Here is a tiny trained network, its code and every weight. The questions are about switching its units off for an input and a class, where a switched-off unit gives its printed mean instead of its output.

import numpy as np


def w(rows, s, z=0):
    codes = np.array(rows[::2]) - 128.0
    scale = np.full(codes.shape[1], s)
    scale[-1] = z or s
    return codes * scale


def norm(h):
    return h / np.sqrt((h * h).mean(-1, keepdims=True) + 1e-5)


def f(y):
    return y / 2 * (1 + np.tanh(0.7978845608 * (y + 0.044715 * y**3)))


def log_softmax(a):
    a = a - a.max(-1, keepdims=True)
    return a - np.log(np.exp(a).sum(-1, keepdims=True))


def net(x, mask):
    res = np.array(x, float).reshape(1, 3) / 4 @ E
    u = 0
    for l in range(4):
        y = f(norm(res) @ A[l][:, :-1].T + A[l][:, -1])
        res = res + np.where(mask[u : u + 4], y, B[l][:, -1]) @ B[l][:, :-1]
        u += 4
    return log_softmax(norm(res)[-1] @ U[:, :-1].T + U[:, -1])


A, B = {}, {}
E = w([
[127,183,71,103,171,206],'x0',
[132,114,254,46,215,232],'x1',
[187,142,155,169,20,182],'x2',
],0.0064)
A[0] = w([
[190,49,147,254,81,184,98],'0.n1',
[148,75,106,84,174,219,140],'0.n2',
[171,172,233,181,60,131,17],'0.n3',
[111,108,155,143,136,61,252],'0.n4',
],0.0066,0.0027)
B[0] = w([
[177,107,115,193,191,156,251],'0.n1',
[95,91,185,222,172,254,229],'0.n2',
[174,35,168,129,124,125,215],'0.n3',
[97,239,147,90,141,27,230],'0.n4',
],0.0085,0.003)
A[1] = w([
[167,175,59,137,146,187,174],'1.n1',
[144,122,114,202,2,136,4],'1.n2',
[147,228,206,191,72,100,133],'1.n3',
[194,159,74,156,71,219,37],'1.n4',
],0.0076,0.0028)
B[1] = w([
[28,190,191,103,156,19,254],'1.n1',
[133,122,235,53,164,198,246],'1.n2',
[75,58,254,187,187,138,229],'1.n3',
[78,253,165,61,127,182,242],'1.n4',
],0.0056,0.0024)
A[2] = w([
[154,201,165,62,84,30,145],'2.n1',
[29,128,18,172,162,78,95],'2.n2',
[159,183,63,197,1,89,252],'2.n3',
[70,143,146,124,108,197,218],'2.n4',
],0.0076,0.0019)
B[2] = w([
[76,121,92,122,121,119,234],'2.n1',
[64,65,146,80,2,186,252],'2.n2',
[144,107,131,119,213,202,246],'2.n3',
[37,152,165,109,222,195,239],'2.n4',
],0.011,0.0035)
A[3] = w([
[172,146,153,125,127,250,4],'3.n1',
[124,106,106,147,134,112,64],'3.n2',
[45,80,104,104,96,123,24],'3.n3',
[118,70,105,142,107,144,150],'3.n4',
],0.014,0.0011)
B[3] = w([
[142,150,77,138,108,96,254],'3.n1',
[253,40,135,163,15,227,125],'3.n2',
[147,97,50,110,86,96,215],'3.n3',
[167,28,199,96,148,227,157],'3.n4',
],0.012,0.0093)
U = w([
[202,50,181,193,120,167,152],'0',
[50,207,118,112,226,186,206],'1',
[181,169,121,185,35,88,83],'2',
[129,146,107,56,125,61,2],'3',
[72,24,5,22,14,134,140],'4',
],0.012,0.0054)

Each question gives the input, the list of numbers given to net, and the class t.
The units are the neurons (one row each of A and B). Each row of codes is followed by its name. A weight is (code - 128) times the scale printed after its matrix; where a second scale follows, it is the last column's (A, B and U).
mask holds one flag per neuron, layer by layer. A switched-off neuron (its flag False) gives its mean, the last column of its row in B, instead of its output. The means were averaged over made-up inputs and are rounded, as every weight is.
A unit's drop is (log p(t) with every unit on - log p(t) with that unit switched off) / (log p(t) with every unit on - log p(t) with every unit switched off).
The circuit of an input: a set's keep is (log p(t) with only the set's units on - log p(t) with every unit switched off) / (log p(t) with every unit on - log p(t) with every unit switched off). Starting from the 12 units with the biggest drops (on a tie, the unit counted first), units are removed one at a time, each time the one whose removal leaves the highest keep (on an exact tie, the one counted first), for as long as the keep stays at least 0.8.
circuit, biggest first: the units of the circuit, biggest drop first
top k neurons: the k neurons with the biggest drops, biggest first
top k neurons in layer l: the k neurons of layer l with the biggest drops, biggest first
drop of u: that unit's drop, to one decimal
input [2,5,8], class 1: circuit, biggest first	2.n4
input [0,2,5], class 0: top 3 neurons	0.n3, 3.n3, 0.n4
input [2,-3,8], class 1: circuit, biggest first	1.n4, 2.n4
input [4,-4,8], class 1: circuit, biggest first	1.n4, 2.n4
input [7,-3,1], class 1: top 3 neurons	1.n4, 0.n4, 2.n4
input [3,2,-8], class 4: top 4 neurons	1.n2, 2.n2, 1.n4, 1.n3
input [-1,3,3], class 0: top 2 neurons	0.n3, 3.n3
input [-7,1,0], class 2: top 2 neurons	0.n4, 2.n2
input [-4,3,-8], class 4: top 2 neurons in layer 1	1.n2, 1.n3
input [4,-7,4], class 1: top 2 neurons in layer 1	1.n2, 1.n4
input [-8,2,-1], class 2: top 3 neurons in layer 2	2.n2, 2.n4, 2.n3
input [-7,4,-3], class 3: top 2 neurons in layer 0	0.n2, 0.n1
input [6,-2,7], class 1: drop of 0.n1	0.0
input [-3,-5,2], class 0: drop of 2.n4	0.1
input [-1,1,-1], class 1: top neuron	2.n2
input [8,-5,3], class 1: drop of 1.n4	1.6
